The symbols move the units like this.
Bag fe Fes
Bag te Dor
Bag ve Baz
Bag zi Dip
Ler ga Gem
Ler fe Nen
Ler te Dur
Ler zi Mit
Zaz ga Kon
Zaz fe Vin
Zaz te Nev
Zaz ve Gen
Dep ga Nat
Dep fe Gan
Dep te Pab
Dep ve Zun
Dep zi Gam
Kun fe Dip
Kun te Sen
Kun ve Biv
Kun zi Bop
Muz ga Fid
Muz fe Gam
Muz te Kon
Muz ve Fut
Bav te Kel
Bav ve Suf
Bav zi Sed
Dip fe Bag
Dip te Nat
Dip ve Lud
Dip zi Kun
Dor fe Sed
Dor te Dib
Dor ve Gan
Dor zi Nat
Dav fe Vuv
Dav te Bop
Dav ve Les
Kuz ga Mig
Kuz fe Nar
Kuz te Sif
Kuz zi Dak
Fut ga Muz
Fut fe Mig
Fut te Zaz
Fut ve Dak
Dib fe Pag
Dib te Ran
Dib ve Bak
Dib zi Mal
Tur ga Mem
Tur fe Leb
Tur te Peg
Tur ve Laz
Tur zi Tar
Gem ga Vid
Gem fe Kul
Gem te Leb
Gem ve Ler
Gem zi Nam
Met ga Pab
Met fe Nam
Met te Tar
Met ve Mel
Met zi Vin
Kag fe Ran
Kag te Dip
Kag ve Taf
Kag zi Vuv
Fes fe Sib
Fes te Sed
Fes ve Mep
Fes zi Bag
Fev ga Fen
Fev te Nen
Fev zi Mus
Nos ga Kel
Nos te Mir
Nos ve Kul
Nos zi Vid
Baz ga Bag
Baz fe Mep
Baz te Gan
Baz ve Peg
Baz zi Lud
Mon ga Sed
Mon fe Suf
Mon te Vid
Mon ve Mog
Mon zi Gan
Sib te Bav
Sib ve Sez
Sib zi Fes
Bop fe Kun
Bop te Fid
Bop ve Gif
Kul ga Nos
Kul te Gom
Kul ve Nen
Kul zi Gem
Pud ga Tar
Pud fe Laz
Pud te Rir
Pud zi Vak
Kon ga Niz
Kon fe Gep
Kon te Les
Kon ve Zaz
Sed fe Bav
Sed te Pag
Sed ve Mon
Sed zi Dor
Nam ga Bak
Nam fe Gem
Nam te Tur
Nam ve Mit
Nam zi Met
Taf ga Kag
Taf fe Mem
Taf te Lud
Taf ve Tar
Taf zi Sef
Sef ga Vuv
Sef fe Taf
Sef te Biv
Sef ve Fom
Sef zi Les
Rir ga Dit
Rir fe Kam
Rir te Nar
Rir zi Tup
Tek ga Tez
Tek fe Mus
Tek te Mit
Tek zi Nar
Dak ga Fut
Dak fe Kuz
Dak te Gen
Bak ga Dib
Bak fe Vid
Bak te Mem
Bak ve Nam
Bak zi Pab
Vun fe Dos
Vun te Fes
Vun ve Zur
Vun zi Ran
Suf ga Bav
Suf te Nos
Suf ve Fen
Suf zi Mon
Bub ga Sez
Bub te Fen
Bub ve Bor
Bub zi Zom
Nat fe Dor
Nat te Mal
Nat ve Dep
Nat zi Sen
Gom ga Mir
Gom te Bub
Gom ve Fad
Gom zi Leb
Tar ga Taf
Tar fe Tur
Tar te Dit
Tar ve Pud
Tar zi Fom
Kob ga Nev
Kob fe Vak
Kob te Dez
Nar ga Zun
Nar fe Tek
Nar te Mel
Nar zi Kuz
Vuv fe Kag
Vuv te Kun
Vuv ve Sef
Vuv zi Dav
Vid ga Pag
Vid fe Nos
Vid te Zur
Vid ve Gem
Vid zi Bak
Sen fe Nat
Sen te Bep
Sen ve Gam
Sen zi Fid
Mit ga Nam
Mit fe Ler
Mit te Laz
Mit zi Mel
Zur ga Vun
Zur fe Mir
Zur te Mep
Zur ve Leb
Zur zi Mem
Ran fe Vun
Ran te Bag
Ran ve Mem
Ran zi Kag
Leb ga Zur
Leb fe Gom
Leb te Zom
Leb ve Dur
Leb zi Tur
Tas ga Zom
Tas fe Bor
Tas te Mus
Tas zi Kam
Vak ga Fom
Vak fe Pud
Vak te Tup
Vak zi Kob
Mir ga Dos
Mir te Sez
Mir ve Gom
Mir zi Zur
Dit ga Lud
Dit fe Peg
Dit te Zun
Dit ve Rir
Dit zi Vas
Gen ga Zaz
Gen fe Sif
Gen te Kob
Zom ga Mep
Zom fe Bub
Zom te Mog
Zom ve Tas
Zom zi Peg
Les ga Dav
Les fe Sef
Les te Gif
Les ve Nev
Pag fe Kel
Pag te Vun
Pag ve Vid
Pag zi Dib
Fad ga Gom
Fad te Bor
Fad zi Dur
Nev ga Les
Nev fe Fom
Nev te Lav
Nev ve Kob
Mus ga Mog
Mus fe Fev
Mus te Ler
Mus zi Tek
Fom ga Sef
Fom fe Tar
Fom te Vas
Fom ve Vak
Fom zi Nev
Sez ga Sib
Sez te Suf
Sez ve Bub
Sez zi Mep
Nen ga Kul
Nen te Fad
Nen zi Ler
Gif ga Bop
Gif fe Biv
Gif te Muz
Gif ve Lav
Pab ga Mal
Pab fe Bak
Pab te Taf
Pab ve Met
Pab zi Gep
Gam ga Sen
Gam fe Dep
Gam te Gep
Gam ve Mig
Gam zi Muz
Vas ga Biv
Vas fe Dit
Vas te Mig
Vas ve Tup
Vas zi Lav
Fid fe Sen
Fid te Niz
Fid ve Muz
Fen ga Suf
Fen te Kul
Fen ve Fev
Fen zi Mog
Laz ga Tur
Laz fe Dur
Laz te Kam
Laz zi Pud
Mig ga Gam
Mig fe Zun
Mig te Vin
Mig ve Kuz
Mig zi Fut
Mep ga Fes
Mep fe Sez
Mep te Mon
Mep ve Zom
Mep zi Baz
Mem ga Ran
Mem fe Zur
Mem te Baz
Mem ve Tur
Mem zi Taf
Peg ga Baz
Peg fe Zom
Peg te Tez
Peg ve Kam
Peg zi Dit
Mel ga Met
Mel fe Mit
Mel te Pud
Mel zi Sif
Sif ga Vin
Sif fe Mel
Sif te Vak
Sif zi Gen
Gan ga Dor
Gan fe Mon
Gan te Bak
Gan ve Tez
Gan zi Dep
Kel te Dos
Kel ve Nos
Kel zi Pag
Mog ga Mon
Mog fe Fen
Mog te Gem
Mog ve Mus
Mog zi Tez
Dur ga Leb
Dur fe Fad
Dur te Tas
Dur zi Laz
Vin ga Gep
Vin fe Met
Vin te Fom
Vin ve Sif
Vin zi Zaz
Zun ga Dep
Zun fe Tez
Zun te Met
Zun ve Nar
Zun zi Mig
Tez ga Gan
Tez fe Mog
Tez te Nam
Tez ve Tek
Tez zi Zun
Kam ga Peg
Kam fe Tas
Kam te Tek
Kam zi Rir
Lud ga Dip
Lud fe Baz
Lud te Dep
Lud ve Dit
Lud zi Biv
Bep fe Mal
Bep te Vuv
Bep ve Gep
Bep zi Niz
Tup ga Vas
Tup fe Rir
Tup te Kuz
Tup zi Dez
Lav ga Gif
Lav fe Vas
Lav te Fut
Lav ve Dez
Mal fe Dib
Mal te Kag
Mal ve Pab
Mal zi Bep
Niz fe Bep
Niz te Dav
Niz ve Kon
Dez ga Lav
Dez fe Tup
Dez te Dak
Bor ga Bub
Bor te Fev
Bor zi Tas
Gep ga Bep
Gep fe Pab
Gep te Sef
Gep ve Vin
Gep zi Kon
Biv ga Kun
Biv fe Lud
Biv te Gam
Biv ve Vas
Biv zi Gif
Dos te Sib
Dos ve Mir
Dos zi Vun

In the rows, 425 means zero.

The rows follow the links: the fewer symbols apart two units are, the more alike their rows tend to be.

Each row is also shifted at random along 4 hidden directions that mean nothing.

Some units, each with a row of numbers:
Dur: [ 417  545  406  366  510  497  369  475  375  408  505  517  410  479  460  443  345  394  370  337  388  426  407  456  455  377  484  320  481  464  314  427]
Muz: [ 263  368  486  406  382  389  475  398  462  428  489  393  403  471  418  385  434  433  444  476  394  445  383  427  441  473  404  382  397  449  381  456]
Zom: [ 394  474  404  463  461  430  386  415  346  325  426  461  415  459  475  515  346  448  499  430  393  392  519  538  485  377  458  638  447  373  449  464]
Nat: [ 280  384  501  491  440  387  425  439  440  415  455  444  356  507  403  377  418  452  392  417  334  501  331  434  471  491  407  475  427  369  452  441]
Tek: [ 469  469  370  311  425  506  468  389  557  535  419  416  492  391  375  435  472  492  394  447  399  302  424  353  481  462  468  246  375  426  377  345]
Lud: [ 255  411  416  408  470  386  407  341  421  392  527  404  378  557  493  419  347  417  491  404  343  417  444  503  463  434  393  418  401  437  289  475]
Lav: [ 477  352  474  413  383  364  501  492  479  460  464  349  481  416  415  444  408  430  434  477  516  424  407  430  369  403  412  414  370  483  488  346]
Mir: [ 730  376  409  485  426  382  387  445  381  410  347  449  436  352  423  448  444  426  458  423  521  455  426  417  389  358  384  542  466  444  545  416]
Leb: [ 663  418  363  341  426  417  415  420  469  528  372  428  528  333  438  425  448  441  467  415  514  391  459  355  401  370  385  282  429  513  441  381]
Gep: [  48  328  577  525  343  289  413  504  354  366  437  453  397  433  431  353  403  425  430  430  348  640  362  449  406  415  296  527  475  445  532  554]
Zaz: [ 361  405  449  390  343  399  490  447  442  448  419  386  473  352  394  402  476  429  418  482  494  423  430  376  365  436  404  342  410  483  453  414]
Kun: [ 509  350  462  504  446  366  429  438  417  429  441  357  367  465  430  427  420  389  415  432  474  442  406  467  377  434  424  534  377  394  487  372]
Kam: [ 411  492  437  446  480  450  419  489  420  381  460  446  414  470  446  512  375  427  400  387  383  407  454  511  452  389  464  524  406  370  457  395]
Dos: [ 571  428  385  530  479  423  352  405  332  387  359  455  383  407  448  460  442  373  415  384  444  461  463  447  398  398  436  603  464  369  487  460]
Mal: [ 226  452  454  499  447  447  368  406  346  338  430  452  322  471  428  371  434  373  361  386  357  491  384  450  420  466  434  476  453  357  377  522]
Vuv: [ 243  451  377  407  473  434  401  301  390  449  435  357  400  465  506  402  450  349  409  392  420  429  484  433  363  480  418  342  395  394  291  461]
Gom: [ 723  509  360  425  440  484  410  450  382  382  423  482  430  395  421  452  432  412  443  397  492  367  452  434  421  353  501  448  488  462  409  388]
Met: [ 320  440  533  434  347  395  440  585  373  347  487  521  413  422  369  373  399  443  395  422  422  550  322  440  434  375  408  412  510  501  469  462]
Pag: [ 523  459  448  465  456  447  367  470  404  382  448  507  342  476  380  348  437  398  359  368  379  491  303  397  446  429  453  410  506  432  389  458]
Tez: [ 524  454  512  433  383  433  469  594  423  319  543  544  365  502  337  403  342  483  405  437  374  452  271  478  513  387  468  450  497  489  444  398]
Sef: [ 393  381  460  467  403  359  431  447  355  389  446  410  390  432  455  406  406  373  446  436  488  486  420  476  338  400  395  472  423  462  423  467]
Sez: [ 262  474  356  470  488  462  336  293  355  317  434  459  379  516  512  477  366  433  510  399  301  403  548  546  526  431  422  607  431  362  351  542]
Bop: [ 618  363  489  506  417  365  482  499  423  413  459  350  346  459  387  412  429  388  388  442  511  436  365  457  344  436  440  512  403  424  498  326]
Bor: [ 452  435  450  427  459  405  388  509  443  442  439  497  455  440  445  469  361  457  424  363  378  476  429  452  486  369  399  475  439  410  508  401]
Vin: [ 490  490  395  330  380  498  483  409  442  417  463  407  442  401  378  404  482  417  407  471  509  322  400  366  390  447  513  235  448  521  297  406]
Mel: [ 425  552  321  345  427  562  459  364  426  451  366  394  464  364  398  472  492  411  383  443  469  282  501  364  415  465  519  308  392  399  319  413]
Ler: [ 490  482  550  518  418  418  395  710  341  309  472  592  355  439  360  413  359  430  335  361  401  586  277  472  455  328  456  544  560  432  576  419]
Kuz: [ 467  422  517  373  393  418  502  597  505  475  523  451  433  454  350  391  392  457  339  422  424  455  299  395  425  424  450  302  425  480  471  300]
Niz: [ 829  407  532  490  384  434  493  615  417  371  530  467  270  478  296  325  454  366  303  423  557  463  163  402  320  424  527  353  500  512  426  289]
Dez: [ 292  405  514  430  424  366  464  532  444  464  493  416  433  461  432  452  364  424  399  430  425  501  407  457  397  397  398  439  391  431  495  367]

Complete each set of four: the symbols that take the first to the second take the third to the fourth, perhaps in another order.
Answers are names.
[ 508  393  470  465  384  390  501  502  415  407  446  372  434  410  395  467  395  429  444  486  534  392  447  476  361  400  441  523  387  442  499  349]
: [ 165  426  432  396  439  394  428  353  412  414  545  380  389  537  489  396  366  400  467  418  360  415  441  480  424  455  400  364  391  438  299  463]
:: [ 449  325  448  456  432  339  382  420  448  450  430  435  447  457  464  418  379  455  487  425  385  485  418  455  477  409  332  503  421  432  508  435]
: Fes

[ 345  388  431  494  421  417  397  362  388  410  338  391  413  375  415  399  500  397  394  442  434  456  446  389  385  477  398  494  415  349  459  501]
: [ 342  466  395  420  404  491  428  340  370  334  441  448  355  446  405  376  461  401  435  448  414  397  412  414  414  471  470  410  467  430  294  523]
:: [ 386  374  529  407  410  366  399  520  477  406  550  544  386  526  383  331  346  489  438  392  298  542  255  413  537  423  369  364  497  474  434  440]
: Mog

[ 365  376  458  481  424  387  379  398  409  441  358  444  403  406  422  358  472  403  397  395  393  502  396  375  406  454  376  447  441  385  467  488]
: [ 380  438  402  504  492  416  383  381  350  387  441  411  338  475  487  413  427  337  400  364  416  456  425  458  370  438  443  465  423  389  361  470]
:: [ 480  437  389  331  446  429  447  411  482  460  496  435  483  478  464  451  358  459  473  413  417  369  436  443  474  390  429  317  410  495  367  363]
: Zun

[ 477  349  485  531  454  349  413  473  420  432  456  404  354  499  434  415  383  394  400  404  419  508  348  466  402  421  400  541  414  380  502  383]
: [ 634  351  409  414  421  399  462  397  469  541  405  345  443  391  425  373  488  363  391  430  548  427  380  357  311  439  419  293  379  474  399  349]
:: [ 670  428  422  411  380  457  447  461  464  400  409  449  446  379  359  454  445  500  444  472  456  359  407  419  487  416  478  475  462  446  503  380]
: Peg

[ 263  446  404  396  381  458  494  355  448  397  423  376  452  407  418  467  454  456  459  506  415  329  494  449  452  487  468  434  364  414  367  454]
: [ 433  507  378  397  426  457  431  395  348  367  431  406  450  410  463  473  412  390  463  435  503  372  521  467  367  382  459  418  432  460  350  438]
:: [ 550  387  429  431  411  392  485  467  494  511  364  347  512  353  421  511  429  436  427  454  517  393  483  427  388  412  409  487  351  392  584  303]
: Mit

[ 426  528  434  247  498  485  402  517  497  528  571  519  455  494  450  358  336  396  341  302  392  445  327  367  427  378  430   26  461  559  249  337]
: [ 247  380  462  401  404  359  461  437  446  450  461  364  483  440  471  461  374  430  484  456  427  444  498  474  423  409  360  457  365  439  458  420]
:: [ 187  447  445  451  462  366  337  410  322  343  522  511  359  516  520  384  342  367  458  345  338  553  424  507  432  371  363  441  492  453  335  556]
: Kun

[ 557  398  470  388  425  369  404  569  471  535  406  463  525  359  425  409  409  439  387  371  464  520  398  372  397  342  352  340  449  488  568  337]
: [ 493  473  369  319  420  494  419  414  498  523  360  455  519  334  404  428  486  459  395  412  431  394  427  320  448  423  438  262  434  446  427  392]
:: [ 336  519  455  453  418  503  464  489  368  252  526  486  333  506  378  461  374  445  432  465  365  369  400  521  504  439  536  536  474  412  348  462]
: Dit

[ 582  435  408  416  385  479  413  399  412  396  406  465  393  405  380  363  480  427  419  439  465  408  342  370  414  444  461  359  486  479  366  460]
: [ 615  543  384  360  501  514  383  490  431  424  509  530  409  472  423  414  380  405  366  335  411  393  373  418  444  369  515  249  497  483  297  361]
:: [ 224  410  388  393  414  456  422  266  447  505  375  362  441  399  451  374  503  399  410  427  401  403  458  360  388  526  398  292  365  391  307  479]
: Tur

[ 396  432  451  466  411  424  446  507  440  393  384  450  457  392  380  501  423  475  396  458  398  435  445  433  471  427  437  572  421  351  575  405]
: [ 439  517  390  487  482  473  422  476  352  322  429  444  400  455  446  546  367  413  407  419  417  374  515  545  455  390  504  641  422  330  470  399]
:: [ 333  360  422  443  395  345  394  356  376  441  398  391  458  397  490  403  430  391  476  422  463  487  483  424  359  399  330  447  409  445  437  497]
: Pab

[ 577  422  434  425  367  436  464  508  465  488  315  432  517  282  362  446  512  449  369  452  509  433  435  332  385  415  428  423  428  433  586  373]
: [ 380  364  478  430  368  344  465  504  406  460  420  399  508  353  452  429  412  400  446  443  522  500  435  417  338  367  343  434  415  480  539  412]
:: [ 722  477  397  373  380  500  445  467  440  416  400  490  454  362  349  403  477  449  420  449  489  373  364  352  433  403  490  334  488  504  412  410]
: Taf

[ 644  472  390  418  378  513  536  430  453  347  457  375  389  396  345  475  478  448  432  525  525  241  426  445  408  454  569  468  404  449  389  356]
: [ 414  391  521  448  412  350  465  574  452  463  469  418  464  433  431  467  353  434  380  428  454  488  394  460  406  383  383  465  390  432  568  313]
:: [ 374  306  475  501  357  356  459  419  451  404  364  378  432  398  383  417  450  481  487  509  420  463  422  428  450  476  367  586  396  394  566  463]
: Dit

[ 315  504  381  370  435  495  412  423  420  443  375  465  476  363  426  439  452  428  399  410  399  405  478  380  451  417  448  342  428  410  395  448]
: [ 488  333  427  453  357  371  421  387  414  435  323  409  463  310  389  380  509  448  456  470  483  455  421  352  408  449  361  459  461  448  529  487]
:: [ 553  468  382  400  466  456  406  442  461  467  404  416  476  403  434  498  399  449  422  403  434  367  489  440  454  401  450  445  388  404  468  363]
: Mep

[ 185  434  441  437  383  429  483  390  402  361  434  379  432  414  418  459  416  433  458  503  420  391  492  470  435  455  425  518  379  391  436  468]
: [ 411  455  446  319  411  490  495  458  530  483  488  410  440  443  367  409  431  451  371  430  420  352  367  382  450  459  475  242  394  459  357  324]
:: [ 305  412  340  436  480  413  394  241  401  392  414  371  413  472  501  475  402  424  539  445  369  355  562  502  471  456  401  545  374  382  340  498]
: Zom

[ 457  367  448  397  415  374  460  405  479  469  531  375  416  494  442  396  398  416  473  444  446  388  392  440  393  446  406  362  386  478  361  374]
: [ 202  384  476  440  369  380  436  465  443  397  425  467  463  411  414  453  383  509  479  466  336  490  450  462  519  411  358  548  421  406  540  490]
:: [ 710  448  380  460  496  465  404  410  385  427  420  417  357  446  422  404  455  350  386  383  507  399  371  407  341  421  486  393  445  426  356  385]
: Sez

